Below is a small trained network, with its code and all its weights. Each question gives an input and a class and asks what happens when units are switched off, that is, made to give their printed mean instead of their output.

import numpy as np


def w(rows, s, z=0):
    codes = np.array(rows[::2]) - 128.0
    scale = np.full(codes.shape[1], s)
    scale[-1] = z or s
    return codes * scale


def f(y):
    return y / 2 * (1 + np.tanh(0.7978845608 * (y + 0.044715 * y**3)))


def log_softmax(a):
    a = a - a.max(-1, keepdims=True)
    return a - np.log(np.exp(a).sum(-1, keepdims=True))


def net(x, mask):
    res = np.array(x, float).reshape(1, 8) / 4 @ E
    y = f(res @ A[0][:, :-1].T + A[0][:, -1])
    res = res + np.where(mask, y, B[0][:, -1]) @ B[0][:, :-1]
    return log_softmax(res[-1] @ U[:, :-1].T + U[:, -1])


A, B = {}, {}
E = w([
[193,192,102,188],'x0',
[160,53,2,120],'x1',
[106,189,58,71],'x2',
[127,128,127,130],'x3',
[128,127,132,130],'x4',
[130,129,129,128],'x5',
[127,128,127,130],'x6',
[32,131,106,194],'x7',
],0.0063)
A[0] = w([
[169,79,153,163,41],'n1',
[179,99,100,105,25],'n2',
[191,177,111,213,80],'n3',
[110,194,192,124,71],'n4',
[82,108,128,141,33],'n5',
[156,43,38,152,28],'n6',
[118,149,146,162,1],'n7',
[102,198,190,111,70],'n8',
[86,110,136,154,30],'n9',
[116,184,105,74,88],'n10',
[114,180,201,96,26],'n11',
[96,195,197,104,48],'n12',
[56,134,106,192,43],'n13',
[115,140,190,137,121],'n14',
[145,81,190,171,179],'n15',
[207,218,125,206,119],'n16',
[47,141,107,192,32],'n17',
[161,122,129,175,31],'n18',
[79,255,88,36,124],'n19',
[60,89,181,52,111],'n20',
[174,176,108,192,60],'n21',
[190,114,152,55,31],'n22',
[86,118,150,160,53],'n23',
[126,153,132,136,252],'n24',
[63,57,180,41,66],'n25',
[111,151,98,131,27],'n26',
[35,153,100,204,74],'n27',
[168,51,200,210,72],'n28',
[107,112,70,151,13],'n29',
[135,117,151,148,246],'n30',
[240,143,184,29,65],'n31',
[106,53,119,97,54],'n32',
],0.0097,0.0056)
B[0] = w([
[188,137,140,87,119],'n1',
[160,180,168,164,122],'n2',
[103,172,89,66,166],'n3',
[163,166,106,199,172],'n4',
[159,191,143,99,102],'n5',
[204,200,120,234,184],'n6',
[167,191,134,110,99],'n7',
[174,156,114,194,172],'n8',
[163,181,153,88,103],'n9',
[169,112,130,87,137],'n10',
[169,177,119,165,148],'n11',
[197,173,111,188,167],'n12',
[137,153,210,113,134],'n13',
[157,123,104,150,171],'n14',
[148,70,107,102,225],'n15',
[49,162,80,90,222],'n16',
[124,162,209,113,137],'n17',
[159,167,129,78,103],'n18',
[217,40,110,35,228],'n19',
[81,168,73,97,193],'n20',
[117,181,97,90,138],'n21',
[139,165,200,118,139],'n22',
[165,155,149,104,114],'n23',
[84,79,120,171,255],'n24',
[84,207,79,79,190],'n25',
[173,162,138,95,97],'n26',
[78,110,230,156,171],'n27',
[228,103,121,19,189],'n28',
[193,176,150,132,111],'n29',
[89,72,119,153,254],'n30',
[48,131,254,175,215],'n31',
[142,199,86,126,142],'n32',
],0.026,0.0042)
U = w([
[213,191,87,199,60],'0',
[125,176,255,69,93],'1',
[120,96,93,121,253],'2',
[120,100,96,119,248],'3',
[98,188,66,56,31],'4',
[212,83,117,44,44],'5',
[116,95,104,129,180],'6',
[126,86,105,130,119],'7',
],0.0072,0.0053)

Each question gives the input, the list of numbers given to net, and the class t.
The units are the neurons (one row each of A and B). Each row of codes is followed by its name. A weight is (code - 128) times the scale printed after its matrix; where a second scale follows, it is the last column's (A, B and U).
mask holds one flag per neuron, in row order. A switched-off neuron (its flag False) gives its mean, the last column of its row in B, instead of its output. The means were averaged over made-up inputs and are rounded, as every weight is.
A unit's drop is (log p(t) with every unit on - log p(t) with that unit switched off) / (log p(t) with every unit on - log p(t) with every unit switched off).
The circuit of an input: a set's keep is (log p(t) with only the set's units on - log p(t) with every unit switched off) / (log p(t) with every unit on - log p(t) with every unit switched off). Starting from the 12 units with the biggest drops (on a tie, the unit counted first), units are removed one at a time, each time the one whose removal leaves the highest keep (on an exact tie, the one counted first), for as long as the keep stays at least 0.8.
circuit, biggest first: the units of the circuit, biggest drop first
k most important neurons: the k neurons with the biggest drops, biggest first
drop when u is switched off: that unit's drop, to one decimal
input [7,-3,5,1,-2,2,-7,5], class 4: 4 most important neurons	n16; n3; n21; n31
input [-6,-3,0,4,1,3,0,-6], class 1: 2 most important neurons	n31; n22
input [-6,6,-3,3,0,3,-1,-4], class 0: circuit, biggest first	n6; n32
input [-1,-4,8,3,4,-8,-2,-2], class 5: circuit, biggest first	n19
input [6,-8,-6,-2,-8,-6,3,5], class 0: 3 most important neurons	n4; n12; n8
input [-1,0,6,-7,-2,-8,-5,8], class 1: 3 most important neurons	n27; n17; n13
input [-8,1,6,-2,-1,-3,1,-3], class 4: 2 most important neurons	n25; n20
input [8,-7,-8,-3,-4,-3,3,-4], class 4: 3 most important neurons	n16; n3; n21
input [4,4,6,-1,1,-1,-5,-4], class 5: 2 most important neurons	n19; n10
input [-7,1,8,-5,2,5,8,-2], class 5: 3 most important neurons	n19; n16; n10
input [-7,-2,7,5,-6,-5,-3,-3], class 4: 2 most important neurons	n25; n20
input [-7,-4,4,0,4,-5,-4,6], class 4: 3 most important neurons	n20; n25; n31
input [-4,5,-7,5,-4,8,-1,-8], class 1: circuit, biggest first	n31; n22
input [8,-4,6,5,-8,3,-6,8], class 1: circuit, biggest first	n27
input [-8,-4,2,-6,7,8,8,-6], class 4: 3 most important neurons	n25; n20; n27
input [0,-8,-8,2,4,-8,0,-5], class 0: 2 most important neurons	n4; n12
input [5,5,-7,0,5,6,6,4], class 5: 2 most important neurons	n28; n31
input [-2,-7,2,7,-6,3,-5,-6], class 0: circuit, biggest first	n12; n8
input [2,-8,8,-4,1,3,-5,4], class 0: drop when n11 is switched off	0.1
input [-1,8,-8,7,-4,2,0,4], class 0: circuit, biggest first	n6
input [-8,-2,-2,0,-8,0,-4,8], class 1: drop when n17 is switched off	0.2
input [3,8,-1,-7,-1,-7,7,6], class 0: drop when n6 is switched off	0.7
